Below are the code and all the weights of a small trained network. Each question names an input and a class and asks about switching units off, where a switched-off unit gives its printed mean instead of its output.

import numpy as np


def w(rows, s, z=0):
    codes = np.array(rows[::2]) - 128.0
    scale = np.full(codes.shape[1], s)
    scale[-1] = z or s
    return codes * scale


def f(y):
    return y / 2 * (1 + np.tanh(0.7978845608 * (y + 0.044715 * y**3)))


def log_softmax(a):
    a = a - a.max(-1, keepdims=True)
    return a - np.log(np.exp(a).sum(-1, keepdims=True))


def net(x, mask):
    res = np.array(x, float).reshape(1, 5) / 4 @ E
    y = f(res @ A[0][:, :-1].T + A[0][:, -1])
    res = res + np.where(mask, y, B[0][:, -1]) @ B[0][:, :-1]
    return log_softmax(res[-1] @ U[:, :-1].T + U[:, -1])


A, B = {}, {}
E = w([
[192,111,124,244,162,85,134,89,86,166],'x0',
[124,109,131,112,122,155,120,113,131,130],'x1',
[104,112,119,174,128,106,112,143,144,120],'x2',
[143,182,32,200,141,225,101,149,143,138],'x3',
[83,110,187,136,191,185,168,192,76,91],'x4',
],0.011)
A[0] = w([
[149,139,184,147,151,58,111,80,97,149,218],'neuron 0',
[66,66,88,176,189,179,207,165,91,79,196],'neuron 1',
[138,83,123,75,73,60,42,104,163,134,254],'neuron 2',
[229,125,51,165,108,113,77,122,87,176,138],'neuron 3',
[82,67,133,61,153,51,125,78,139,204,209],'neuron 4',
[57,118,190,91,151,124,127,165,81,80,71],'neuron 5',
[174,96,198,197,152,159,155,154,31,147,52],'neuron 6',
[144,181,89,230,104,163,89,92,86,149,115],'neuron 7',
[196,55,136,126,162,65,68,148,145,164,240],'neuron 8',
[144,169,2,131,46,161,104,136,124,102,243],'neuron 9',
[105,16,200,85,66,57,213,215,68,63,179],'neuron 10',
[121,173,113,159,78,205,155,179,91,82,110],'neuron 11',
[147,90,162,174,169,143,206,158,88,113,135],'neuron 12',
],0.0082,0.0032)
B[0] = w([
[36,67,203,140,85,110,165,84,111,40,196],'neuron 0',
[110,171,101,61,144,72,118,194,150,118,230],'neuron 1',
[73,91,173,67,88,100,160,108,71,120,194],'neuron 2',
[208,101,177,156,94,159,33,83,107,145,220],'neuron 3',
[95,73,191,111,128,51,169,91,129,136,190],'neuron 4',
[151,127,168,150,216,183,53,137,230,254,197],'neuron 5',
[69,106,114,82,115,147,116,161,60,75,215],'neuron 6',
[152,138,115,161,135,201,21,137,134,129,226],'neuron 7',
[121,97,161,84,98,115,167,64,100,82,184],'neuron 8',
[106,211,70,110,104,158,67,156,141,131,219],'neuron 9',
[214,75,220,174,60,155,97,172,162,147,249],'neuron 10',
[121,140,56,109,153,121,146,165,148,168,184],'neuron 11',
[126,111,132,93,135,136,42,144,116,81,204],'neuron 12',
],0.0089,0.011)
U = w([
[78,72,177,52,100,87,118,133,113,90,254],'0',
[184,112,200,250,100,197,84,109,175,219,60],'1',
[104,164,44,97,80,156,75,140,57,95,253],'2',
[80,155,48,99,178,141,174,187,156,175,2],'3',
[127,59,138,182,95,91,193,1,74,111,3],'4',
],0.0079,0.0032)

Each question gives the input, the list of numbers given to net, and the class t.
The units are the neurons (one row each of A and B). Each row of codes is followed by its name. A weight is (code - 128) times the scale printed after its matrix; where a second scale follows, it is the last column's (A, B and U).
mask holds one flag per neuron, in row order. A switched-off neuron (its flag False) gives its mean, the last column of its row in B, instead of its output. The means were averaged over made-up inputs and are rounded, as every weight is.
A unit's drop is (log p(t) with every unit on - log p(t) with that unit switched off) / (log p(t) with every unit on - log p(t) with every unit switched off).
The circuit of an input: a set's keep is (log p(t) with only the set's units on - log p(t) with every unit switched off) / (log p(t) with every unit on - log p(t) with every unit switched off). Starting from the 12 units with the biggest drops (on a tie, the unit counted first), units are removed one at a time, each time the one whose removal leaves the highest keep (on an exact tie, the one counted first), for as long as the keep stays at least 0.8.
circuit, biggest first: the units of the circuit, biggest drop first
top k neurons: the k neurons with the biggest drops, biggest first
drop of u: that unit's drop, to one decimal
input [3,-5,-2,-8,-1], class 4: circuit, biggest first : (neuron 1; neuron 9; neuron 8)
input [5,4,-6,1,7], class 2: circuit, biggest first : (neuron 4; neuron 6)
input [-8,-5,6,-4,2], class 1: circuit, biggest first : (neuron 5; neuron 10)
input [6,6,6,6,1], class 2: top neuron : (neuron 10)
input [-7,6,-3,-7,1], class 1: circuit, biggest first : (neuron 10; neuron 5)
input [0,1,4,4,1], class 3: circuit, biggest first : (neuron 10; neuron 3; neuron 0)
input [-8,5,3,8,1], class 3: circuit, biggest first : (neuron 11; neuron 3)
input [-6,-6,-2,1,8], class 3: top 4 neurons : (neuron 1; neuron 3; neuron 11; neuron 7)
input [0,2,-7,-1,2], class 1: top 3 neurons : (neuron 2; neuron 1; neuron 6)
input [6,-7,5,4,1], class 2: top 2 neurons : (neuron 10; neuron 5)
input [-3,-7,-5,-8,1], class 1: top 2 neurons : (neuron 10; neuron 5)
input [0,4,8,-1,6], class 1: top 2 neurons : (neuron 5; neuron 10)
input [6,8,7,-3,2], class 0: top 2 neurons : (neuron 6; neuron 12)
input [-6,7,-2,-1,6], class 1: circuit, biggest first : (neuron 5)
input [0,-3,1,-5,6], class 1: top 3 neurons : (neuron 10; neuron 5; neuron 2)
input [6,-1,2,-1,-1], class 4: drop of neuron 1 : 0.1
input [-5,1,-6,0,1], class 1: drop of neuron 0 : 0.2
input [-1,-8,6,5,3], class 3: drop of neuron 10 : 0.1
